Rows and whether each has a hidden trait (one of two labels; each part has its own)
[-17.0 -33.4  10.3  13.2  -6.0 -72.6  28.3   2.0   6.0  40.7   1.5   6.6
 -28.4  -9.1  28.9   9.1 -38.4  14.6 -12.8 -43.2]	X
[ 10.2 -44.4 -67.4  15.5  -2.0 -25.4   2.8 -10.2   6.8  28.5  -7.1 -15.3
  51.7   2.7  19.8  -6.5 -11.4  13.6 -30.3 -63.1]	X
[ 14.8   5.7  31.8  22.8 -17.0 -58.3   0.0  -4.6  -9.4  31.8 -16.8  16.2
  38.8  19.3 -26.1 -33.8   3.6  -6.1 -24.3  14.0]	W
[-33.8  -3.1  26.6 -21.8  21.7  27.7 -23.2  12.1   3.4  25.6  21.1 -12.2
 -38.0  -3.7   4.0  11.4 -49.0 -11.2 -14.9 -12.3]	X
[ -1.8  29.8 -23.2 -60.8  14.7 -27.6  12.4   9.3 -11.3  14.4 -39.5 -25.5
   6.0   1.8 -45.1  11.6 -40.4  20.3  16.4 -25.7]	X
[ -3.7  13.7 -44.3 -45.2  18.2 -38.4  10.0   4.8  -9.4  34.3 -17.4 -24.0
   8.3  -2.2  -7.4  29.7 -28.9  14.2  26.9 -19.9]	X
[ -4.1   0.0  -8.1  -0.1  17.2 -33.4  -2.8  -5.4  -0.9  11.4 -24.5  10.5
 -14.2  27.5  43.7 -54.3 -21.1 -17.2 -54.1  -5.8]	W
[-22.9   3.0 -15.6 -42.9  26.3  20.2   8.0   0.3   4.0  43.7 -13.8 -16.8
 -63.8 -28.1  65.1   6.6 -20.8  -1.7  -2.0 -37.3]	X
[  8.0  87.7  32.4 -39.1 -10.5 -60.5  14.4   9.6 -48.2  46.0 -36.6 -14.9
 -40.3   6.6 -42.1  41.2  21.2  -5.7  80.2  27.7]	W
[-10.8   4.6  -2.9  12.6  -0.2 -74.5   6.3  18.7 -20.5 -13.1  22.8  -2.0
  -6.7  29.2 -34.8  26.9 -34.2   5.0  20.6  14.6]	X
[-24.2 -31.4  25.1  23.7  -8.7 -22.8 -18.1  12.2  -4.6  32.5  35.0 -20.6
 -18.0  14.0  14.2 -12.6 -24.8 -13.9 -28.5 -28.2]	X
[  0.4 -16.6 -18.0 -21.6   0.3 -29.0   8.6   0.7 -11.4  68.4 -29.9 -28.3
 -13.2  -9.9  44.8 -10.7 -12.3  -2.9 -30.5 -57.3]	X
[  2.2  -0.7  29.7 -14.2  -6.7  94.3 -14.7  -0.2   7.2 -29.4   6.6 -11.1
  14.1 -18.2 -32.9 -36.5  14.7   7.0  -9.5 -25.1]	W
[-17.5  -7.5 -42.3 -13.6  25.3 -59.1   3.9   1.6   8.1  44.5  -6.9  -7.6
 -30.4   8.6  73.3  36.0 -38.0 -10.9 -19.8 -12.0]	X
[  4.3  22.5 -40.6  18.5   6.1   6.1 -11.8  10.9  -7.4 -29.9  32.3   3.0
  -4.8  20.3  11.2  63.9  10.3 -10.2  47.8  59.2]	W
[-12.5 -20.2  22.9 -11.1  12.7 -47.7  20.3  -3.3  23.4   7.7 -22.0  22.3
  -0.6  -2.5 -15.3 -24.3 -40.5  19.4 -50.2 -12.8]	X
[ 11.2 -10.1  25.4  36.9  -6.1 -36.1  -0.4 -17.4   2.1  34.1 -15.1  33.1
  32.4   2.4  16.6 -13.5   6.4 -25.9 -12.4  35.0]	W
[  0.1   4.6 -16.8  18.7  11.6  25.7  -7.2 -20.8  12.0 -13.2  -3.6  32.8
  -2.8  -4.3  71.6  -4.7  34.5 -26.2  -5.0  53.8]	W
[ 16.5  20.7   0.5 -26.5 -13.5  44.1  -8.7  -4.4 -11.8  43.2  -3.4 -12.1
  34.6 -30.5 -34.1  11.1  25.7  -6.9  44.2  13.0]	X
